Below is a small trained network, with its code and all its weights. Each question gives an input and a target symbol and asks what happens when units are switched off, that is, made to give their printed mean instead of their output.

import numpy as np


def w(rows, s, z=0):
    codes = np.array(rows[::2]) - 128.0
    scale = np.full(codes.shape[1], s)
    scale[-1] = z or s
    return codes * scale


def norm(h):
    return h / np.sqrt((h * h).mean(-1, keepdims=True) + 1e-5)


def f(y):
    return np.maximum(y, 0)


def softmax(a):
    e = np.exp(a - a.max(-1, keepdims=True))
    return e / e.sum(-1, keepdims=True)


def log_softmax(a):
    a = a - a.max(-1, keepdims=True)
    return a - np.log(np.exp(a).sum(-1, keepdims=True))


def net(x, mask):
    ids = ['αζμσφω'.index(c) for c in x.split()]
    T = len(ids)
    res = E[ids] + P[:T]
    u = 0
    for l in range(3):
        r = norm(res)
        for j in range(2):
            rows = slice(2 * j, 2 * j + 2)
            q, k, v = (r @ M[l][rows].T for M in (Q, K, V))
            z = softmax(np.where(np.tri(T) > 0, q @ k.T / 2**0.5, -1e9)) @ v
            o = O[l][rows]
            res = res + np.where(mask[u + j], z, o[:, -1]) @ o[:, :-1]
        u += 2
        y = f(norm(res) @ A[l][:, :-1].T + A[l][:, -1])
        res = res + np.where(mask[u : u + 4], y, B[l][:, -1]) @ B[l][:, :-1]
        u += 4
    return log_softmax(norm(res)[-1] @ U[:, :-1].T + U[:, -1])


Q, K, V, O, A, B = {}, {}, {}, {}, {}, {}
E = w([
[202,130,92,162],'α',
[81,187,122,216],'ζ',
[242,111,165,219],'μ',
[6,185,122,206],'σ',
[81,107,205,130],'φ',
[166,79,168,179],'ω',
],0.015)
P = w([
[253,125,130,7],'0',
[26,6,110,104],'1',
[27,36,112,73],'2',
[19,60,126,61],'3',
[38,76,125,58],'4',
[33,101,130,56],'5',
[42,116,132,66],'6',
[21,145,129,65],'7',
],0.0042)
Q[0] = w([
[122,116,119,159],'L0H1',
[152,101,175,84],'L0H1',
[136,134,97,248],'L0H2',
[205,101,148,120],'L0H2',
],0.016)
K[0] = w([
[162,72,163,186],'L0H1',
[199,78,69,2],'L0H1',
[214,131,90,82],'L0H2',
[119,37,253,225],'L0H2',
],0.0093)
V[0] = w([
[110,64,120,97],'L0H1',
[127,155,255,107],'L0H1',
[183,15,85,54],'L0H2',
[156,84,141,129],'L0H2',
],0.0081)
O[0] = w([
[77,132,120,244,136],'L0H1',
[133,52,51,129,171],'L0H1',
[105,76,112,81,178],'L0H2',
[150,177,106,184,253],'L0H2',
],0.011,0.0027)
A[0] = w([
[77,159,123,23,2],'L0N1',
[254,137,10,179,124],'L0N2',
[70,77,156,153,181],'L0N3',
[20,54,157,155,99],'L0N4',
],0.0069,0.00099)
B[0] = w([
[78,114,117,172,134],'L0N1',
[33,125,152,124,237],'L0N2',
[146,188,60,151,223],'L0N3',
[151,255,181,134,253],'L0N4',
],0.0095,0.0052)
Q[1] = w([
[75,121,84,156],'L1H1',
[148,156,100,82],'L1H1',
[66,248,98,156],'L1H2',
[103,104,139,150],'L1H2',
],0.015)
K[1] = w([
[101,45,99,182],'L1H1',
[195,188,233,2],'L1H1',
[27,107,51,126],'L1H2',
[59,50,162,177],'L1H2',
],0.0061)
V[1] = w([
[254,113,98,38],'L1H1',
[71,115,208,72],'L1H1',
[179,140,247,107],'L1H2',
[219,162,31,121],'L1H2',
],0.0079)
O[1] = w([
[56,50,46,14,2],'L1H1',
[66,172,50,234,96],'L1H1',
[89,3,159,250,96],'L1H2',
[140,12,174,49,73],'L1H2',
],0.0046,0.008)
A[1] = w([
[19,166,5,186,48],'L1N1',
[127,191,135,134,159],'L1N2',
[226,62,97,169,249],'L1N3',
[2,226,77,161,143],'L1N4',
],0.0068,0.0015)
B[1] = w([
[170,2,134,97,184],'L1N1',
[181,51,77,86,212],'L1N2',
[171,255,61,65,176],'L1N3',
[203,31,93,101,253],'L1N4',
],0.0071,0.0067)
Q[2] = w([
[1,107,30,21],'L2H1',
[165,133,102,34],'L2H1',
[62,76,120,6],'L2H2',
[254,152,3,126],'L2H2',
],0.0098)
K[2] = w([
[157,254,132,248],'L2H1',
[76,122,134,149],'L2H1',
[78,109,116,217],'L2H2',
[84,70,170,47],'L2H2',
],0.015)
V[2] = w([
[159,73,131,100],'L2H1',
[69,92,156,164],'L2H1',
[101,123,113,92],'L2H2',
[152,123,247,89],'L2H2',
],0.015)
O[2] = w([
[151,58,137,67,173],'L2H1',
[187,117,254,177,2],'L2H1',
[239,204,67,103,83],'L2H2',
[188,68,195,42,78],'L2H2',
],0.0089,0.0071)
A[2] = w([
[105,74,151,50,171],'L2N1',
[42,130,153,158,55],'L2N2',
[97,134,59,93,73],'L2N3',
[14,28,254,104,2],'L2N4',
],0.0086,0.0057)
B[2] = w([
[100,39,118,222,255],'L2N1',
[254,106,199,193,173],'L2N2',
[99,143,165,137,235],'L2N3',
[53,246,146,7,197],'L2N4',
],0.0082,0.0028)
U = w([
[254,184,127,117,111],'α',
[101,187,185,48,254],'ζ',
[105,30,100,143,100],'μ',
[125,126,194,232,106],'σ',
[185,173,85,2,115],'φ',
[78,229,33,131,83],'ω',
],0.0093,0.0027)

Each question gives the input, a string of symbols that net reads in full, and the target symbol t.
The units are the heads (2 rows each of Q, K, V and O) and the neurons (one row each of A and B). Each row of codes is followed by its name. A weight is (code - 128) times the scale printed after its matrix; where a second scale follows, it is the last column's (O, A, B and U).
mask holds one flag per unit, layer by layer, with each layer's heads first. A switched-off unit (its flag False) gives its mean, the last column of its rows in O or B, instead of its output. The means were averaged over made-up inputs and are rounded, as every weight is.
A unit's drop is (log p(t) with every unit on - log p(t) with that unit switched off) / (log p(t) with every unit on - log p(t) with every unit switched off).
The circuit of an input: a set's keep is (log p(t) with only the set's units on - log p(t) with every unit switched off) / (log p(t) with every unit on - log p(t) with every unit switched off). Starting from the 12 units with the biggest drops (on a tie, the unit counted first), units are removed one at a time, each time the one whose removal leaves the highest keep (on an exact tie, the one counted first), for as long as the keep stays at least 0.8.
units of the circuit, in order: the units of the circuit, biggest drop first
most important unit: the unit with the biggest drop
top k neurons: the k neurons with the biggest drops, biggest first
top k neurons in layer l: the k neurons of layer l with the biggest drops, biggest first
heads that matter: for each layer, one digit per head in row order, 1 if its drop is at least 0.15 and else 0, layers parted by /
input μ σ μ σ σ μ ω φ, target μ: units of the circuit, in order -> [L2H2 L2N1 L0N2]
input σ ω α ω ω, target α: most important unit -> L0N2
input μ σ ω σ, target μ: units of the circuit, in order -> [L2H2 L1N4 L0N2]
input φ ω ω μ, target φ: top 3 neurons -> [L0N2 L1N3 L0N4]
input ζ μ ω σ ζ σ, target ζ: top 2 neurons -> [L2N4 L0N3]
input σ ω α ζ ω σ ω μ, target σ: units of the circuit, in order -> [L0N2 L2H2]
input μ ω μ, target μ: top 3 neurons -> [L0N4 L1N3 L0N2]
input α α ω ω μ ω μ ζ, target α: heads that matter -> 10 / 11 / 11
input ζ σ μ φ σ ω, target ζ: units of the circuit, in order -> [L0H2 L2H2 L1H2 L2N4]
input φ ζ ω, target φ: heads that matter -> 10 / 11 / 01
input φ σ μ, target φ: top 2 neurons -> [L1N3 L0N2]
input φ ω σ ω ζ ω ω σ, target φ: heads that matter -> 10 / 11 / 01
input μ σ ω ω σ σ ω ω, target μ: top 2 neurons -> [L1N3 L0N2]
input σ ω ω σ ω σ φ, target σ: heads that matter -> 11 / 00 / 11
input φ σ ω σ φ, target φ: heads that matter -> 10 / 11 / 11
input ζ ω ζ, target ζ: top 2 neurons in layer 0 -> [L0N3 L0N4]
input α ζ μ ω μ, target σ: units of the circuit, in order -> [L0N2 L0N3 L1N4]
input σ ω ζ, target σ: most important unit -> L0H2
input ω φ μ, target ω: heads that matter -> 11 / 00 / 00
input ζ σ φ ω σ, target ζ: top 2 neurons -> [L0N3 L1N3]
input ζ ω μ, target ζ: heads that matter -> 11 / 01 / 01
input σ σ σ σ, target σ: top neuron -> [L1N3]
input ω ω ω ω ω ω, target ω: top 3 neurons -> [L1N3 L0N2 L0N4]
input ω φ μ α φ ω ζ, target φ: top 3 neurons in layer 1 -> [L1N1 L1N4 L1N3]
input μ μ σ ω σ ω ω φ, target μ: top 2 neurons -> [L1N3 L0N4]
input σ ω σ ω α, target μ: top 3 neurons -> [L0N2 L0N3 L1N1]
input α α ω σ ω ζ, target α: top 2 neurons in layer 0 -> [L0N2 L0N3]
input σ ω μ μ μ ω, target σ: top 2 neurons -> [L0N2 L0N4]
